Here is a tiny trained network, its code and every weight. The questions are about switching its units off for an input and a class, where a switched-off unit gives its printed mean instead of its output.

import numpy as np


def w(rows, s, z=0):
    codes = np.array(rows[::2]) - 128.0
    scale = np.full(codes.shape[1], s)
    scale[-1] = z or s
    return codes * scale


def f(y):
    return y / 2 * (1 + np.tanh(0.7978845608 * (y + 0.044715 * y**3)))


def log_softmax(a):
    a = a - a.max(-1, keepdims=True)
    return a - np.log(np.exp(a).sum(-1, keepdims=True))


def net(x, mask):
    res = np.array(x, float).reshape(1, 3) / 4 @ E
    y = f(res @ A[0][:, :-1].T + A[0][:, -1])
    res = res + np.where(mask, y, B[0][:, -1]) @ B[0][:, :-1]
    return log_softmax(res[-1] @ U[:, :-1].T + U[:, -1])


A, B = {}, {}
E = w([
[165,145,128,133,176,86,114],'x0',
[132,56,171,254,202,148,86],'x1',
[90,204,179,156,117,117,189],'x2',
],0.016)
A[0] = w([
[75,177,98,150,43,120,216,191],'n1',
[161,114,92,162,155,105,33,202],'n2',
[184,60,75,41,180,109,66,191],'n3',
[144,212,208,160,210,91,177,168],'n4',
[123,231,159,126,154,139,195,149],'n5',
[181,74,149,203,121,147,113,123],'n6',
[75,215,162,126,107,94,206,166],'n7',
[188,67,157,203,116,113,81,232],'n8',
[95,107,165,149,120,101,224,26],'n9',
[187,54,76,52,144,89,77,199],'n10',
[102,136,187,78,90,55,185,50],'n11',
[91,57,107,98,53,166,127,89],'n12',
[164,100,225,248,231,168,73,253],'n13',
[58,203,165,106,110,139,193,152],'n14',
[62,210,85,33,94,221,232,179],'n15',
[99,206,186,99,125,77,176,107],'n16',
],0.011,0.006)
B[0] = w([
[120,210,138,169,73,191,41,184],'n1',
[201,43,113,126,151,162,90,179],'n2',
[217,101,30,80,83,93,68,188],'n3',
[128,172,138,171,205,28,251,177],'n4',
[178,205,211,150,157,24,157,173],'n5',
[177,77,169,56,230,193,160,180],'n6',
[45,229,186,143,103,36,179,186],'n7',
[146,76,230,128,158,131,34,198],'n8',
[115,141,190,80,120,149,137,143],'n9',
[189,58,29,38,85,122,81,185],'n10',
[125,187,174,76,89,62,149,157],'n11',
[109,56,72,228,43,161,82,155],'n12',
[56,28,184,141,254,186,208,252],'n13',
[72,249,185,163,85,118,104,181],'n14',
[113,200,163,142,21,123,39,214],'n15',
[212,200,254,88,89,58,155,171],'n16',
],0.0088,0.028)
U = w([
[132,1,129,182,247,152,96,213],'0',
[198,32,13,58,97,134,66,216],'1',
[79,153,92,151,74,177,92,2],'2',
[150,171,137,150,220,30,209,21],'3',
[109,198,153,71,101,88,163,188],'4',
],0.012,0.0053)

Each question gives the input, the list of numbers given to net, and the class t.
The units are the neurons (one row each of A and B). Each row of codes is followed by its name. A weight is (code - 128) times the scale printed after its matrix; where a second scale follows, it is the last column's (A, B and U).
mask holds one flag per neuron, in row order. A switched-off neuron (its flag False) gives its mean, the last column of its row in B, instead of its output. The means were averaged over made-up inputs and are rounded, as every weight is.
A unit's drop is (log p(t) with every unit on - log p(t) with that unit switched off) / (log p(t) with every unit on - log p(t) with every unit switched off).
The circuit of an input: a set's keep is (log p(t) with only the set's units on - log p(t) with every unit switched off) / (log p(t) with every unit on - log p(t) with every unit switched off). Starting from the 12 units with the biggest drops (on a tie, the unit counted first), units are removed one at a time, each time the one whose removal leaves the highest keep (on an exact tie, the one counted first), for as long as the keep stays at least 0.8.
units of the circuit, in order: the units of the circuit, biggest drop first
top k neurons: the k neurons with the biggest drops, biggest first
drop when u is switched off: that unit's drop, to one decimal
input [8,8,8], class 0: units of the circuit, in order -> n13
input [-2,3,3], class 0: top 2 neurons -> n16, n7
input [2,3,-7], class 1: top 2 neurons -> n3, n10
input [-3,3,-7], class 1: top 3 neurons -> n3, n10, n4
input [-2,-8,-4], class 1: top 2 neurons -> n10, n3
input [8,1,-4], class 1: top 2 neurons -> n3, n10
input [-7,6,7], class 3: top 3 neurons -> n4, n2, n7
input [6,5,5], class 0: drop when n13 is switched off -> 3.7
input [-6,4,5], class 3: drop when n7 is switched off -> 0.0
input [-3,-4,-2], class 2: drop when n9 is switched off -> 0.0
